Each row has a hidden value; after the row comes its band, the name of the range that the value falls in. Each part has its own.
[-198   72  181   74 -165   88   33 -297 -190  145 -171   89   93   82
 -213  276 -320  -61 -104  -56  118   60  149 -136   91  128   -6   41
    5   84  243   17  296   90  -52  -41 -131   84 -189  -34   18   90
   76  -71]
N
[ 271  -24  -30  194   -1    7 -280  171  164 -227  120  -39   39 -215
  198 -220  140  136   75 -179   13   87 -236  -17 -353  -64  -95 -102
  201  -10 -330   11   97  -49   42  182   34   99  -34 -374  -73   35
   86   45]
Z
[-137 -223  -96  -23  116 -172  150  -37  -33  -29   10  159 -229  151
 -132  -97  344 -121  278  198 -104   77 -197  205  115    4 -119   86
  121  119  -71 -323 -320  -49  376  128  -96 -247  -53   52   80  -82
    2  131]
P
[  15  -25  -95 -126 -199 -167  124  -38  -46  -71 -102 -153 -205  -29
   37   86  255   60   80  -63  -25  187  -43   53  -39  -26  110  -95
   29  172  -30  -74  -26  -42  332  183   -5 -130  -27 -111   45   38
 -151   43]
B
[  13 -145  -44    8   60   82   49 -189   29   43  120   97  -46  147
  -90  136   32   98   55 -111   29   16  -68   23 -181   93 -118  -54
  176  268   76 -189  153   63  181   -5 -177  179   -6  -96 -107   -8
  191 -191]
H
[ 217  -39 -156  -87    4  -26 -331    3   10 -142   44   -2  -35 -106
   12  -29   12   21  -81 -151  -59   71 -217   17 -147 -135   44   83
   -9 -195 -212  122  -10  -62   19  -12 -101 -176   19 -206  167  -15
 -210   65]
L
[ 133 -145 -165  341  141  159 -120 -183  -27   57  -60  137  133   75
   74   55  -45   -7 -114    5   52  -44  -78  -23 -234   18   11  364
  106  -31   16  -28  103  116 -214   79 -121   64   10   34  105  -20
   27   73]
Q
[ 169 -125  -32  -22  134  105  -63  -95   73 -206  109   45  -37   -3
  132  -38  135   13   -3  -32   42  -64 -320   35  -25  -94  -86   -6
   85  -17 -111  -86  -21   78 -167 -180   30 -227 -138  -99   54   54
 -106  178]
C
[ -75 -135    8  -64  310 -116  -56   -4  110    3  167   81   17   79
  -55   45  120  -41  113  231  -55   17 -159   69   69  -61  -97   67
  -29   -8  -16   -3 -162   61  196   27 -129   19    2   57   21 -149
  167   68]
P
[-141 -100  -64  123  233   35 -215  -93  -78  126  105  181   28   62
 -247 -137  -60 -187   30  -33  -76   36 -197   84   33   46 -150  207
   49  -75  -84 -115 -128  -30  -75  -22 -209 -176   27   75  -14 -150
  223  -35]
Z
[-274   -2   49  -49   69  -29  117 -201 -102  186   41  112   -6   62
 -316  223  -69  -63   96    4  -63   34   42   12   12  154 -103   26
   17  406  216 -169   35   21  189   84 -192   54   60   33 -159 -129
  313 -297]
D
[ 238   -9  -25   79  -25   84 -164    2  110 -197  151 -118  203 -153
  261  115  -16  214 -206 -211   97  -32 -114 -251 -287 -143   73    0
   63    7  -48  174  206  136 -177   45   24  161 -107 -332  -16   78
  -90    3]
Q
[ -75   32  181  256   12  172  -60 -256  -64  122 -237   94  203   37
  -77   97 -221  -55  -69  -17  205   29   44 -137  -35  118 -108  121
   89   92  118   -5  275  109 -193   60 -132   78 -182  -20   15   89
  133   74]
B
[-196  -36  144   -2 -114   16   48 -218 -118  215 -174  259 -155  231
 -289  161 -167 -221  132  261  -69  146   42  251  306  210   17  -43
  -97  -57  145  -35  136   50  273 -139 -140   87 -129  225  133   46
  186   94]
D
[  30   82   59  149  -93   99  249 -118  -78 -176 -106 -132  175 -151
  235  116   40  115 -121 -193  269  -14   28 -220 -161   16   72    6
  104  295   67  -46  169   40 -308  274  136   42 -172 -194 -162  121
  -36  -69]
B
[ -27 -122  -19 -189  119 -152 -147    8  110  -17  143  162 -164   79
 -157   17  161  -77  216  201 -209   82 -243  206  122  -42  -83  -56
  -52    3  -85  -27 -174   18  435  -79 -134  -79   -1    3  117 -105
   75  124]
E
[ -72  -66  -82  -57  174 -125  144  171   25 -159  157  -34  -17 -127
  121 -153  309  -81  108   88  -46   44 -203   95   74  -43   61    0
  -44   65 -144  -99 -303  -79    9  241   94 -162   -7   -1 -109 -113
   90   -7]
L
[ -52 -226  -85   14  284 -139 -194  165  157   16  235  205 -105   43
 -167 -278  296 -104  298  154 -221   86 -329  220  -24   -4 -213    6
  101   32 -244 -203 -317  -57  413  128 -200  -59   63  -42  -11 -183
  267   39]
E
[-108 -174 -207 -210  -13 -117  127 -152 -225   33   29   10 -299  116
 -246  119  112  -75    6  -45 -118   72  -86  131   62   -8   20   76
   27   26   53 -248 -155  -83  182  -67 -168 -358   59    6   82  -66
 -168 -152]
N
[ -48   19  177  -62 -201  -26  -26   60   54   -2    4  -22  -69  -63
  -40   26   -8    8  102    5  -33  168  -19   27   46   94    4 -318
   15   46  -16    0  212   23  279   -5  -21  142 -155 -184  -43  106
  154  -20]
D
[  68  -89    5  220  -77  -68  160   92   15 -151  -73 -133   81  -90
  262  -17  228  115  -46   32  136   66  -23 -156 -141  -81   90   24
  114   42  -46  -34    3   73   -4  337   76   82 -180 -211    9  112
 -116  138]
B
[ 218  -85 -101   46   20  -19 -136   78   84  -67   24  -74  -91  -33
  189  -15   85   24  -19   96  -33  130 -116  158  -87  -34  138  -40
  -49 -264 -156  132   95   18   62   -5   15   82   24   -6  100   20
    5  133]
B
[ -63  -29   27 -170   56  105  205 -171  -49  -99  174 -111   78   -3
   95  230   -3   53 -186 -128  115  -81  -91 -155   82  -43   77  -69
  -47  152  181  -25   75  140 -277 -152   41  -95 -148  -43 -120   39
  -29 -111]
C
[ -98 -161   42  171 -108   12   79 -105   35   72 -128    0   82   66
   85  116  132   12    0  130    2   24   -4 -205    8   -9   15  118
  113  135  191 -124   90  254  137   46  -60  -54 -251  -87  170  110
 -101  253]
L
[-111   52   70  237  129  -67   42  -13  -31   88 -247   10  127  -76
  -29  -51   28  -73  124  119  146  149   88   23 -103  129  -57  131
   55  152  -45  -32   23  -97   66  476  -90  126   30   32  -85  -79
  266  -30]
H
[ 283 -133 -188    5  110   56   36   93  106 -280  183 -143  -64 -125
  333 -138  306  132  -23 -158   64    7 -277   58 -242  -90   46  -86
  122   19 -233  -98  -30  -28 -148   78  111  -90    3 -177  -98   27
  -58   -6]
B
[ 192  -91 -111 -165   -5   42   99  -38  108 -227  129 -120  -94   24
  340   59  222   81  -34  -32   60   45 -197   88   33  -76  179 -137
  -34  -70  -72   47   46   75  -23 -116  147  -48 -119   -3   32   78
 -120  163]
H
[ 199  -22  -25  272    9  147 -146 -129   87 -186    3  113  288  -79
  225   73   -7  136 -103 -146  133  -98 -135 -244 -296  -87  -21  223
  157  154  -27   64  146  152 -201  167   12  134 -174 -271   53   75
  -85  138]
E
[ -12  103  122 -207    5  -70 -105    7   -5 -143   80   62  -43 -176
 -178   53  -51    3  120  -90  -32   54 -130   39  -43   15 -132 -197
    2  185 -100  -11   35 -130  147   55  -56  -47   -6 -266 -112  -40
  106 -200]
E
[  12 -102  -43   85  -14  -33 -173 -172 -134  -17 -220  129  -83   18
 -174   -3   11 -120   15   46  -32   32 -161   -4    9  -73 -112  256
   92  -81  -52 -115  -77    2   19  -27 -154 -415 -114 -100  287   33
 -282  243]
Q
[  89 -110   54  196  -11  -20 -283   70  107   63 -133   -9  -49  -50
   18 -127   50  -45   99  156  -63  154 -112   48  -82    9  -91  -11
   96 -198 -134   -6  138   68  182  -17 -106  -54  -82 -108  179   57
   47  266]
B
[  92   54   38 -145 -314   48   83   13  -41 -114 -195 -239  -45 -125
  275   83    7   -5 -154  -44  112  172   37  -36  132    7  319 -203
 -132 -221    3  159  259   32  -85  -49  148 -106 -226  -76  138  225
 -252  166]
L
[  79   16   92  122  -41  -16 -114  209  156 -126   30   23   54 -170
  147 -224  137    5  166    3   12  150 -138   64 -102   60  -19 -195
   74   16 -243   15   68  -57  163  252   56  181 -106 -205  -89   44
  221   63]
E
[ 199    4  -91  -68 -372   52   -5 -212 -160 -165 -181  -88 -106    6
  129  216  -53   76 -224 -210   97   88  -31  -73  -23  -93  242   16
  -12 -150   15  114  218   51  -78 -101   43 -156 -208 -178  244  229
 -474  174]
C
[ 195    4  -98 -138 -288   17  114 -104  -39 -245  -14 -139 -139  -57
  198  131  130  174  -51 -291   99   97  -68  -27 -160  -34  145 -180
  101  136  -54  -34  188  -29   82   44   96  -29 -121 -271   -7  162
 -237  -35]
H
[-247   -8   12  -64  170   -6  123 -211 -151  191  -43   89   -7   85
 -299  165 -120 -108   58   15   47   65   85   78   22  180  -86   77
    0  236  153 -148   40  -81   77  128 -223   26  104  121 -144 -146
  299 -324]
P
[-159   60  126  -96 -147  -18 -101 -254 -178   97 -183  229  -81  104
 -376  148 -217 -163   57   -4  -17  120  -16   84  191   97  -59   17
  -48   25   61    1   78  -48  198  -53 -197  -93 -131  -10  134   34
   -8   19]
L
[ -52  -25 -108 -216  -26  -28  114  -75  -64    1  -22 -171 -116   42
  112   45  127 -103  -84  -10   26  157  -88  121  240   -5  252  -48
 -182 -145    3   69  -50    4  -32  -60   34 -224  -58  202   57    5
  -84  114]
B
[   1   18   -5    8  -84 -208  -84   12   43   16  -66   46 -178   -8
 -129    8  167    8  262   62 -110  229  -69  196  -88   51  -48  -93
   44  188 -132  -20  -31  -89  537  264  -99  115   68  -79   -3  -66
  164   30]
B
[-244   62  229  191  102 -133   61  -41   45  213 -246   32   39  -77
 -199   78   49  -74  308  290   -7  145  109   33  -56  191 -218  -11
   76  434  114 -140   83   14  352  348 -132  127   46   17 -117 -103
  434  -38]
C
[ -87  -60  -80  205  320   -1  -73   22   62  144  -31  -31  181  -38
   96  -89   95 -137    1  183   15   71  -69   35   -4   38   50  265
  -78  -42  -26   51 -103   54 -128  230  -76  -16   81  231  -15 -171
  265   99]
Q
[-143 -224 -154 -219  -71 -168  151  -71 -142  125  -95   52 -349  169
 -250   77  206 -131  127  170 -179  158  -47  222  165   52   57    4
  -21   -4   61 -248 -164  -51  456   -9 -203 -277   18   85  192  -29
 -143   -8]
E
[ -62  -13   12 -185 -144 -131   30 -199 -169 -165   18   74 -141   54
 -167  199   23  -16  -21  -68  -30   16 -154  -40  153 -143   -7   37
   -7   44   36  -31 -123   14  116  -94  -36 -293 -187 -162  144   47
 -309  108]
Z
[  26 -215    8  112 -168  -59   12   34  -32   16 -208  -17 -184   71
  -46 -165  218  -17   87   39   29  193  -90   38  -26   17  -57  -87
  193  -98 -122 -222   15   -6  300  125 -150 -134 -198 -179  175  170
 -169  204]
C
[-175   11  212   31 -152   23  157 -120  -40  267 -318  -38  -36   52
 -163  175 -100  -36   98  134  100  215  239   31   21  272  -10 -203
   22  214  201  -87  357   30  306  157 -179  244  -71   20  -42   99
  264 -125]
D
[  39 -136  -66  -27  -99    7  -71 -147   -9   47  116  165 -214  158
 -208   91   36   41  118  -97 -126   94 -133  160 -110   81  -89 -111
  134  153  -14 -160  104   21  369  -92 -186  115    1 -113   -4   12
  121 -109]
C
[ -34   38   92  -35 -143  106   89 -128 -118   -8 -111 -237   90 -131
  104  238 -161   43 -254 -106  147   19   98 -249   -1    1  123  -53
  -28  -17  200   44  318  123 -303 -115   28 -133 -166 -143   10  142
 -136  -59]
B
[-103 -122   79  148   89 -193 -156   39   72   43  -78  258 -127   72
 -266 -193  190 -100  402  203 -106  167 -157  185  -38   63 -299   21
  202  127 -193 -217 -163  -94  578  266 -213   13  -40 -112   66  -82
  219  142]
P
[-249   62  180  -48 -154 -180   10  -87 -147  208 -276  101 -219   64
 -396   79  -95 -174  246  187  -61  280  120  221  177  202  -80 -136
  -30   61   32  -74   86 -134  494  140 -191   22  -15   49   42  -15
  213  -45]
N
[  76  -78    9   75 -142   78  -61 -145  -49  122 -183  -54  -38    5
 -101  167 -103  100  -65 -107   65  109   94  -83 -257   99  -40  -48
  147  112   91  -86  353   45  139   47 -221  108  -16 -210   49  109
   -7 -144]
Q
[ -33  -25   80  166  -88  112 -127 -172  -70  163 -224  136  -77   45
 -240  -52 -112  -81  123  -84   41  154  -16  104 -115  214 -176  -47
  176  129  -35 -183  252  -53  146   50 -214   18  -42  -75   -5   64
  204  -60]
C
[ -37 -267  -86  158  451  -67 -135  140  128  195   33  -22    5   18
  -98 -237  228  -71  126  218  -41  103 -150  109 -158   37 -202  111
  109  -39 -143 -190 -164  -21  161  230 -303  -31  167   63  -34 -184
  305  -37]
C
[  88  -45 -173  149  229  -30 -227 -180    1 -156  137  350   13   64
  -60   -9   58  -87  150   26 -103  -68 -309  166  -89  -81 -119  376
   69   64 -166  -17 -229  -27   16   61  -34 -104   45   27   88 -181
   57  154]
P
[ -63  -33   66   11   96  -61  -39 -185  -71  -73   47  160   64   56
 -176  189  -73   19    2   13   42  -45  -87  -96  -25  -76 -139  141
   64  125   59  -21  -42   42   55   55 -136   -6 -101 -151   34  -42
  -24  -15]
H

[ -63 -144   25 -100 -178 -134 -115  110 -209   16   60  245  -17 -218
  -12 -210 -127   68   73  -14  176  -32  268  -17    9  -25  -91  -22
  -25 -168   20  -12  103   57   42   82 -114   -4  100  -39  163    0
   20  -19]
ful
[-133  101  272   63 -128  -72 -144  243 -260   29  -68  -65 -104 -146
 -106  -26 -200 -267   78    3  -36 -164  133 -168   10  240  -87  -44
   65   54  110   83   39  -73 -278 -247   96  -36  178   68  -66 -310
   68  117]
nuvu
[  55 -104  -77 -142 -312   86  -72   88 -356   -9  -40  137  -32 -178
   33   -1  -96  116   61  -27   37 -100  203  -37  -20  -42  -28  -76
   93 -179  -33  -18   93  -74   86  114  -98    1   92  -12   92    7
   10 -138]
navin
[ 224   52 -137   83   38   77 -121   15   18  -91   53  407  103 -143
   83   77  210  272  -81  -62  -28  110  212  149  277  -19 -167  134
 -140 -288    5 -167 -194  144  395  186 -398  -52  208 -175  261   95
 -122 -225]
navin
[-113 -131   27   98  -62 -154  113 -141   51   17  -51   19  -86  108
   95 -152   55  236   -8   80  -15  -66  -76 -107  131 -177 -104   30
  -75  135  -68  -34 -197    7  -19  -89  -40  -23  -94   66  -54  211
  -35  121]
Vatep
[ -24 -103  -35   82 -147  -67  -88  -26 -242   51 -146 -139    6   77
   79   83  -71 -117   77  116 -108 -208   44  -43 -191  111   41 -212
  335  -56   98  189   70   48  -47  -73  163   56 -107  148 -141  -82
 -175   67]
mef
[ -44  118  335 -145   -8 -246 -139  279 -283   80  126  173 -230 -136
  -49  -85 -132 -127   41  -40  211   10  104  -28  139  -12 -102  175
  -94 -188  -67 -102  190  -25   70 -104 -128  -42  143 -195  244   64
  -22   90]
mef
[ -53 -256   30 -135 -163  -23 -177   69 -367   66  -87  -33    5 -107
   50  -33  -73   -3  112   76   67  -40  272  127 -214  203   -3 -150
  170 -112   69   83  122  -57 -107  -68   -2  109    2  153 -135 -146
  -98  -66]
ful
[ -93  -21   77  100   47  -24  137 -127   48   40  -97   28 -116  157
   58  -79   78  141  -21   44  -91  -59 -155 -131  191 -203  -75   47
  -11  118   12   25 -186   13  107  -36 -122 -117   51  -35  121  195
   65   92]
nuvu
[ -96 -163  -21   -7  -84  -15 -161  122 -224  131  120   92 -137 -156
  154 -215   21  133  155  -18  -17   90  139  135 -130   75  -23   63
  -21 -267  -60   68   52  163   34  -12 -239   45   92 -112  102  -22
  -23  -51]
gese
[ 183  108   24  190 -225  -13 -195  170 -318  -63  111  294   88 -235
   59   84   15 -137  132  -92  -14  -12  428   29  -13  252  -63  -14
  -80 -476   50  -72   51  153   61   77 -119   23  198  -37  106 -155
 -140  -21]
Vatep
[  61  -51   43  121  -31 -138   27  -28 -279  158   78  -80  -79   94
  246   17  131  -78  233   75  -61   67   12  247 -275   80  129 -101
   85 -402  -42  165  159  245  172   30  -66   48 -124    4  117  194
 -154  147]
ful
[ 167 -106  169 -134  289   32  -19  -80  523 -171 -236   99  126  284
  144   65  -25  233 -269  -26  178 -211  130 -155  318   42  -98 -218
  227  275  167 -282  -29  -76  239   85  138   58 -133   99 -349   51
 -141  -54]
navin
[  87 -145 -211 -116  -89  171   -2   18   68 -100 -148  239   28 -157
  -58 -127  -26  345  -99  -30  -30  -32   -9  -82  282 -216 -127   37
   66   80   22   36 -106  -63  248  170 -281 -126  206 -122  183  100
  118 -277]
fut
[  99  -25  170 -222  241 -112    4   86   -9    9 -139  136  -69  114
  -63  -21  -79   23 -117   43  206 -100   26  -75  276 -118 -116   12
  214   55   30  -49  141  -45  322   56  -80  -98  142 -136  173  158
    2  -28]
fut
[-238   12  128   70  239 -139 -145  -33  246   20  -20   48 -108  205
  117  -87   15   74 -127  -14   39  -93  -64 -108  157   40 -129  -29
   61  161  167  -79 -166  117   87 -108   32  -33  -58   16  -43  -56
  -73   94]
ful
[-207  -99  145   21  353   77  -99   25  300    2  138  119 -193  184
  230 -323  100  251   -5  -96   59   89   95  -81  208  191 -186  131
 -161   23  -41 -178 -100  154   18 -113 -151   -8  140  -33 -154   -6
  144   51]
nuvu
[  63   -7  -22  148 -142 -201 -113   11 -292   57  -20  -28   21  -44
  112  137   67  -46   75  125  -52  -80  118  155 -124  112  -23  -79
  107 -223  -24   59  -27  105   40  -90   14   85 -122   76  -25   -4
 -291   47]
vemi
[  32 -148  112  -63  238    2  -37 -154  370  -51  -26  210  145   91
  208  -66   62  383 -171  112  133 -211  390  -53  249   33 -237  -96
   63   97  -46 -326 -130  115  129   73  -33  139  -59   62 -235   62
  -78    7]
vemi
[  53  165 -249  377 -249  143  -68   36  -60  -65   76   26   71 -179
  103   99  118   83  110  -49 -436   38  -65   77  -66  189  -34  -35
 -104 -177  105  167 -262  257   -9    7 -146  -80   95   67   61 -129
   -2  -29]
fut
[ -19   70  -52  302  -57  -59 -178  -50 -157  -29  211  173   13  -16
  212   50  227   -5  137  -14 -118  134  206  170  -67  274  -80   61
 -222 -427   14  -39 -131  251   26  -56 -135   48    0   89   14    0
 -184   72]
gese
[-108  -40  188 -100  -95 -187    6  180  -12  -25 -221 -123 -144   17
 -120 -155 -299 -181   -7  -28  151 -203 -173 -250   76  -54   28 -183
  229  253  157  171  171 -167  -53 -106  222 -109  -42   54  -26  -58
   82   79]
ful
[  92 -337   86   42 -376   26  245 -179 -279  184 -185 -161   93 -153
  169  -48   69  206  233  217 -151  -72  162  200 -297 -151  150 -217
   74  -73  -85  176  -20  -30 -125   46 -141  139 -144  122  -59  184
  -41   66]
mupas
[-170    0   68 -214   56  -79 -157  150  271 -110   34   55 -124 -158
  -29 -247 -217  134  -99   57  164 -159  -53 -141  255    3 -187   20
   47  161  -97   21  149  -69  -36 -124   55    0  -81   -2  -75   46
  136  -47]
gese
[   1  -92  -30  146   35  -69  145  -45   92  -14 -177  -72 -116  247
   96 -118   38   83   10  -47  -33  -51 -232 -144  114 -106   18  -92
  107  127   66   95 -106   24  154  -13   27 -128  -22   24  -20  128
    4   57]
navin
[  96 -136  -48 -110  -27  -69   52  -21   83  -12   50  120  -63  -23
  172 -136   57  341    5   28   90   35  -14   98  106 -163  -45   29
  -47 -115 -167  -69   50   59  239  101 -170   27 -115  -74   51  334
  -51  -55]
navin
[ 199 -150 -230  -67  -61  160 -108    6  -61 -205  -48  208    9 -130
   74 -100   87  143   52   51  123    1  198   31  225   67 -112   64
   41 -340 -259   60  181 -122  183   35 -157   37   51   -8  -46  193
  -26 -290]
Vatep
[-189  124  163 -188  -67 -144 -164  150   54 -131  -74   53 -206  -77
 -104  -64 -199  -68 -133  -29  226 -143 -171 -195  302  -86 -113   19
   10  153   21  -11   97 -276   17 -167  100  -83 -102    7   53   43
   43  -52]
mupas
[  64   20 -133    6  -60  160 -147  -20  101 -176  144  279   69 -115
  146    6  115  252  -12  -82  -35  109  168  100  137  144 -122   28
 -202 -236   19 -128  -69   86  153  113 -195    3   34   59   10   78
    6 -148]
gese
[ -87  195  -49  327   -9  -37 -349  192 -156  -15  151  149 -114 -206
   68  -19  139 -142   96  -54 -149  107   70  107   71  296 -129  195
 -149 -371    2  105 -131  183    2 -204 -219  -29  171 -113  143 -219
 -133  -74]
gese
[  27  -58 -238 -135 -120  116 -178  204  -59 -138  -56  119  -89 -263
  -74 -184 -143   82   10   -1   44  -83  -20  -87  190   10 -116   42
  157 -108 -124  203  184  -83  111    2 -108  -72  135  -95   91   -3
  120 -281]
fut
[-112  226  132 -107  -13  -52 -224   39  224 -177  294  212 -147  -85
  201    4   -2  211 -114   -8  142  -90   99  -70  299   76 -228  147
 -268 -160 -245 -338   44  -27   16 -121   16  111 -230   25 -133  197
  -59   22]
navin
[-184   79  121  -40  117  -84 -212  136 -323  119  -14  -96 -167  138
   17  107  -54 -191   18    7  -45  -45  -33   26  -98  232  -55  -53
  206  -24  193   81   31   78   37 -156   45  -63  105   52   59 -194
  -49   75]
gese
[-212 -103  103  112  126    1  -28 -116  400  -66 -118    9  -80  180
  144 -200   14  178 -101  -11   11 -144  -59 -231  226  -14 -108  -61
   15  258   80  -59 -197  -21  -51 -125   58   -5 -102   85 -227   -6
   20   54]
ful
[ -68  143 -201  119 -339   82  -20   37 -380    4  131  -60 -148 -139
   99   69   77  -16  211  -25 -251  113 -221  155 -168   45   66   -9
 -113 -320  -34  252    6   85   59   -4 -130 -108  -21   64  252  120
   90  -19]
ful
[-178  203  196  111  315 -165 -264   50  331  -83   94   -6 -113  214
  152   19  -26  -96 -128   28   37 -177  -19 -146  192  283 -181   -6
   79   46   52 -112   -4  140  -17 -248  219   51 -160   84 -255  -89
 -149  170]
mef
[-107 -102  -19  -33 -276  -69  -90  124 -391  154 -250 -189 -121  -81
  -17   29 -198  -70   34   77  -78 -300  -49 -114 -155  -82   45 -199
  420  101   75  208   24  -74  -32  -81   97   -6  -15  -10   27 -195
  -88  -41]
vemi
[  29 -123 -219  -95  100  -14  -63  125 -227   23   17  199  -97    8
   22 -158   43  170   33  -79  104  114   48   87   93    2 -116   37
   73 -175   12   42   14  155  371  149 -245 -155  273 -121  295   49
   82 -166]
vemi
[-338  119  -44  -62  131    4 -172  130  358    5  116   86 -334   63
  125 -261 -107  230 -139 -177  -21  -52 -407 -214  239 -181  -93   90
   17  154   69    0  -76  141  236    0  -96 -159  -25 -228  207   48
  149  -47]
gese
[  -8  171  128 -263  -27  -29  -88  130   89 -226  105  118 -102 -189
  -19  -54 -157   75  -76   96  258 -198  130 -131  374   67 -253   58
  -91  -46 -318 -152  245 -211  -21 -131  101   32  -89   78  -99  186
  156  -40]
vemi
[ -58  258  244  -66  -32 -287 -104  202  -45 -120  237  118 -181 -119
  -27  -75 -130 -160   45   10  207  -11  -12  -55  204  102 -147  133
 -228 -192 -158  -61  245  -22  -32 -176   81  -34  -83   20   75  197
   34  176]
nuvu
[ 298  -54 -106    5 -292  138   23   99 -212 -140  -77  112  134 -231
    5   87   24  117   96  -47  -70   69  183  130   16  131   -4  -91
  -69 -189   19   27   14  -70   67  107 -148  -23  123   99  -14   18
    5 -170]
navin
[  26  -76 -252   45  -44  291 -298   62   89  -63 -221   85   65 -226
   18   53   49  199 -119   12 -231  -84    4   51  139   61  -86  -16
  246   26  130  163 -195  -34  139   -5 -254   -4  136 -101   12 -247
  -93 -406]
gese
[ -80  101 -192   32  -66  -29   -3   20   16 -130  -97  -62 -137  -16
  -44  -11    5  117  -73   53  -64  -75 -323  -72  258  -83 -140   36
   17  138  -86  141 -130 -112   95 -140   -1 -147  -45   65   63  120
   78 -103]
vemi
[ -38  -31   66  -44  109  -24 -281  191   58    8 -100  122  -51 -211
  -38  -69    2   94 -104    6   30   20   47  101  203   72 -141  104
   52   36   79   28 -100  -40   95 -126 -247   -6  140 -154   79 -171
  -97 -221]
ful
[ 117  -88 -138  -22 -297   86  -40   97 -698   30   -3  162  -23 -290
  -90   11   61  -14  215   77  -60   99  258  151  -33   57  -88  123
  -49 -395 -141  161   62  -58   35    7 -318  -66  339  -25  281   42
   62 -155]
fut
[   9   33  294 -252  216  189 -145   57  318 -139  -41  152  -34    1
   91   -4  -45  171 -169  -17  158 -117  210 -101  354  127 -173   10
   -3   90  -20 -269   75 -178   61  -51  -55   64   36    2 -197   12
   81 -110]
gese
[  23    2 -102  202 -285  215   39 -111 -119  -26  -59   21   -9  -61
  151   70  129  124  104  -20 -281  -16  -34   -1  -26  -35   48  -51
  -52 -157   27   99 -167    7   26   40 -161  -32    8   45   50   66
    8  -59]
gese
[  70  150   66  157    9   63  -68  160  -48  -25  108  175 -135  -78
  108  -64  110  -26  108 -165  -57  162  -10   56  128   93  -12  116
 -187 -320   14   16   -5  122  203   29 -264 -115  198 -171  243   41
   54  -42]
gese
[  34  197 -190  -31 -158    4 -169  173 -341 -158   73   43  -64 -189
  -97  105  -60 -136   68   55  -33  -30  -17   37   89  215 -146   36
   24 -246 -101  175  151  -37   43 -103   15  -96   92  106  115    4
   66 -104]
Vatep
[  57  116  330 -180   95  -57 -187  239  331 -172 -159   38  -58  -39
  -55   38 -223  -17 -224  -66  169 -194  -11 -204  354   99 -112  -41
  102  272  109 -170   92 -249  -10 -161  136   18  -59   -7 -251 -104
  -77  -63]
fut
[ -65   23  197  115  222 -236 -141  191 -441  213   45    1 -176  223
   66  -11    7 -321  153  -48   44   41  128   47 -163  270  -13  -19
  184 -262  175   73  109  279  143  -82  -18  -82  249  -73  173 -169
 -113  203]
mef
[ -26  242  184  -10    0 -247  -65  123 -480  172   56 -205 -189  200
   96  305  -43 -295   88   62  -62  -94 -139  109 -226  139   62 -122
  231 -195   81   77  169  144  150 -101  159  -38 -100   52  141   38
 -172  242]
navin
[-106   54  154  -50  230   13 -190   31  398  -70  -22  -32 -138   89
  206  -56   19   91 -113   11   84 -106  -95  -18  202  100  -66  -35
   86   39  -34  -51   56  -28  105 -142   40   75 -216  -14 -183   43
  -73  -53]
mupas
